Below is a small trained network, with its code and all its weights. Each question gives an input and a target symbol and asks what happens when units are switched off, that is, made to give their printed mean instead of their output.

import numpy as np


def w(rows, s, z=0):
    codes = np.array(rows[::2]) - 128.0
    scale = np.full(codes.shape[1], s)
    scale[-1] = z or s
    return codes * scale


def f(y):
    return y / 2 * (1 + np.tanh(0.7978845608 * (y + 0.044715 * y**3)))


def softmax(a):
    e = np.exp(a - a.max(-1, keepdims=True))
    return e / e.sum(-1, keepdims=True)


def log_softmax(a):
    a = a - a.max(-1, keepdims=True)
    return a - np.log(np.exp(a).sum(-1, keepdims=True))


def net(x, mask):
    ids = ['ΘΞΨαγεη'.index(c) for c in x.split()]
    T = len(ids)
    res = E[ids] + P[:T]
    u = 0
    for l in range(3):
        q, k, v = (res @ M[l].T for M in (Q, K, V))
        z = softmax(np.where(np.tri(T) > 0, q @ k.T / 2**0.5, -1e9)) @ v
        res = res + np.where(mask[u], z, O[l][:, -1]) @ O[l][:, :-1]
        u += 1
        y = f(res @ A[l][:, :-1].T + A[l][:, -1])
        res = res + np.where(mask[u : u + 8], y, B[l][:, -1]) @ B[l][:, :-1]
        u += 8
    return log_softmax(res[-1] @ U[:, :-1].T + U[:, -1])


Q, K, V, O, A, B = {}, {}, {}, {}, {}, {}
E = w([
[195,186,136,98,65,153],'Θ',
[151,138,152,84,65,106],'Ξ',
[136,148,72,131,102,167],'Ψ',
[143,128,111,157,68,61],'α',
[225,75,112,144,119,149],'γ',
[146,101,146,251,92,171],'ε',
[176,82,92,194,150,83],'η',
],0.017)
P = w([
[129,255,238,121,139,49],'0',
[123,186,185,115,130,78],'1',
[122,160,162,117,123,94],'2',
[122,142,143,121,120,105],'3',
[118,131,131,126,112,114],'4',
[119,122,118,125,112,118],'5',
[117,113,107,129,110,126],'6',
[114,108,96,125,107,131],'7',
[115,108,89,127,107,137],'8',
[113,103,82,119,112,142],'9',
[115,105,75,122,113,150],'10',
[114,106,61,118,114,149],'11',
[116,107,55,118,118,154],'12',
],0.0094)
Q[0] = w([
[5,148,73,200,180,56],'L0H1',
[37,131,140,79,32,73],'L0H1',
],0.014)
K[0] = w([
[150,154,35,190,91,7],'L0H1',
[67,126,102,41,63,68],'L0H1',
],0.014)
V[0] = w([
[133,52,255,217,114,40],'L0H1',
[77,140,164,132,59,215],'L0H1',
],0.0085)
O[0] = w([
[107,138,65,52,253,206,2],'L0H1',
[173,126,62,214,218,95,224],'L0H1',
],0.0055,0.0011)
A[0] = w([
[34,105,157,111,150,100,2],'L0N1',
[181,111,193,108,40,170,151],'L0N2',
[11,137,229,150,74,62,77],'L0N3',
[137,89,177,55,181,96,110],'L0N4',
[45,192,104,112,118,198,116],'L0N5',
[94,213,182,127,72,108,100],'L0N6',
[162,86,192,122,164,23,216],'L0N7',
[148,149,163,186,121,108,131],'L0N8',
],0.011,0.003)
B[0] = w([
[213,191,131,148,252,179,106],'L0N1',
[77,164,75,142,189,98,254],'L0N2',
[191,168,175,199,143,128,125],'L0N3',
[143,99,72,127,81,112,116],'L0N4',
[146,101,171,104,95,92,152],'L0N5',
[170,73,113,86,155,152,205],'L0N6',
[185,125,84,225,146,105,139],'L0N7',
[77,116,151,88,119,110,157],'L0N8',
],0.015,0.0049)
Q[1] = w([
[167,18,222,118,125,106],'L1H1',
[216,2,72,175,168,145],'L1H1',
],0.0057)
K[1] = w([
[130,32,198,101,60,124],'L1H1',
[132,55,152,254,187,135],'L1H1',
],0.0052)
V[1] = w([
[117,3,135,162,143,207],'L1H1',
[145,120,178,152,35,51],'L1H1',
],0.011)
O[1] = w([
[167,22,68,52,254,144,3],'L1H1',
[75,171,140,90,155,92,77],'L1H1',
],0.0092,0.0065)
A[1] = w([
[188,117,51,114,131,183,186],'L1N1',
[151,66,133,125,62,132,129],'L1N2',
[202,78,66,141,178,163,92],'L1N3',
[217,119,52,77,147,162,3],'L1N4',
[147,205,86,61,208,141,63],'L1N5',
[121,74,132,211,177,55,105],'L1N6',
[150,131,249,64,86,216,133],'L1N7',
[86,159,133,103,174,139,63],'L1N8',
],0.013,0.0042)
B[1] = w([
[71,73,111,133,110,61,244],'L1N1',
[106,190,91,168,189,94,253],'L1N2',
[87,194,174,78,59,110,219],'L1N3',
[196,66,64,175,154,165,166],'L1N4',
[164,167,158,242,196,118,139],'L1N5',
[139,201,152,143,251,151,170],'L1N6',
[143,183,84,165,216,127,147],'L1N7',
[167,147,182,168,182,187,95],'L1N8',
],0.013,0.0036)
Q[2] = w([
[25,149,13,162,185,79],'L2H1',
[7,147,39,216,132,100],'L2H1',
],0.017)
K[2] = w([
[52,101,199,112,143,150],'L2H1',
[5,119,178,120,125,221],'L2H1',
],0.02)
V[2] = w([
[192,203,43,99,71,63],'L2H1',
[59,166,174,43,145,2],'L2H1',
],0.0089)
O[2] = w([
[44,91,181,202,160,2,253],'L2H1',
[171,157,241,101,96,56,200],'L2H1',
],0.007,0.0075)
A[2] = w([
[149,139,172,184,98,123,5],'L2N1',
[39,140,90,62,119,131,184],'L2N2',
[79,66,81,78,7,119,72],'L2N3',
[145,149,93,144,116,173,169],'L2N4',
[193,146,149,141,74,183,136],'L2N5',
[62,81,93,80,1,101,150],'L2N6',
[150,130,151,47,128,177,138],'L2N7',
[111,139,100,171,115,134,157],'L2N8',
],0.017,0.0031)
B[2] = w([
[133,132,90,96,170,131,198],'L2N1',
[250,123,45,168,148,140,167],'L2N2',
[142,214,187,58,207,75,209],'L2N3',
[136,103,203,98,124,172,158],'L2N4',
[104,144,121,199,123,121,141],'L2N5',
[64,66,105,171,46,192,253],'L2N6',
[36,226,56,158,124,160,130],'L2N7',
[152,119,177,86,126,116,195],'L2N8',
],0.015,0.022)
U = w([
[242,178,203,215,32,187,79],'Θ',
[187,228,130,192,135,100,189],'Ξ',
[157,215,64,162,102,198,2],'Ψ',
[135,145,55,197,3,161,194],'α',
[164,125,93,89,130,207,143],'γ',
[115,170,95,191,160,219,27],'ε',
[201,134,40,128,117,198,141],'η',
],0.0043,0.004)

Each question gives the input, a string of symbols that net reads in full, and the target symbol t.
The units are the heads (2 rows each of Q, K, V and O) and the neurons (one row each of A and B). Each row of codes is followed by its name. A weight is (code - 128) times the scale printed after its matrix; where a second scale follows, it is the last column's (O, A, B and U).
mask holds one flag per unit, layer by layer, with each layer's heads first. A switched-off unit (its flag False) gives its mean, the last column of its rows in O or B, instead of its output. The means were averaged over made-up inputs and are rounded, as every weight is.
A unit's drop is (log p(t) with every unit on - log p(t) with that unit switched off) / (log p(t) with every unit on - log p(t) with every unit switched off).
The circuit of an input: a set's keep is (log p(t) with only the set's units on - log p(t) with every unit switched off) / (log p(t) with every unit on - log p(t) with every unit switched off). Starting from the 12 units with the biggest drops (on a tie, the unit counted first), units are removed one at a time, each time the one whose removal leaves the highest keep (on an exact tie, the one counted first), for as long as the keep stays at least 0.8.
units of the circuit, in order: the units of the circuit, biggest drop first
k most important neurons: the k neurons with the biggest drops, biggest first
top k neurons in layer l: the k neurons of layer l with the biggest drops, biggest first
input Ψ Ψ γ, target Ξ: 4 most important neurons : [L1N6, L2N6, L0N2, L0N7]
input α Ψ Ψ Ψ γ Θ η, target Ξ: most important neuron : [L1N6]
input ε Θ Ψ, target Θ: top 3 neurons in layer 0 : [L0N2, L0N6, L0N8]
input η ε Ψ, target η: units of the circuit, in order : [L0H1, L2H1, L2N2]
input Θ α Θ Ψ, target Ξ: units of the circuit, in order : [L0N2, L1N7, L1H1, L2N6]
input Ψ Ψ Ξ Ψ η ε γ α Ψ η Ψ Ψ, target η: units of the circuit, in order : [L2N2, L2H1]
input Ψ γ α Ψ Θ Ψ γ γ, target α: units of the circuit, in order : [L2N6, L1N3, L1H1]
input Ψ Ψ Ψ Ψ Θ Ψ ε η Ψ η Ξ, target η: units of the circuit, in order : [L2H1, L2N2]
input ε Ψ Ψ, target Ψ: 4 most important neurons : [L2N7, L2N3, L0N6, L0N2]
input γ Ψ Ψ ε Ψ Θ α Ψ Θ α, target Θ: 3 most important neurons : [L0N6, L2N4, L2N1]
input Ψ Ψ Ψ α η ε γ η Ψ Θ Ψ, target γ: top 4 neurons in layer 1 : [L1N4, L1N1, L1N3, L1N6]
input ε Ψ Ψ Ψ γ γ Ψ Θ Ψ Ψ Ψ Θ α, target Θ: 2 most important neurons : [L1N4, L0N6]
input γ ε Ψ γ Ψ α, target η: units of the circuit, in order : [L0H1, L2H1, L1H1]
input Ψ γ Ψ Ψ Ψ η, target Ξ: 3 most important neurons : [L1N6, L2N6, L0N7]
input Θ Ξ Θ η Ξ γ α, target Ξ: top 2 neurons in layer 1 : [L1N6, L1N2]
input Ψ Ξ ε, target ε: top 3 neurons in layer 2 : [L2N7, L2N5, L2N6]
input Ψ Ψ Θ Θ, target α: units of the circuit, in order : [L2N3]
input α Ψ η γ Ξ γ, target α: 3 most important neurons : [L1N1, L1N3, L2N3]
input Ψ Ψ γ Ψ Θ α, target Ξ: units of the circuit, in order : [L2N6, L1N6]
input ε Ψ Ψ Θ Ψ γ Ψ α γ Ψ, target γ: top 2 neurons in layer 2 : [L2N3, L2N4]
input α Ξ Ψ Ψ γ Ψ α Ψ ε α γ Ψ η, target η: 3 most important neurons : [L1N4, L1N1, L0N6]
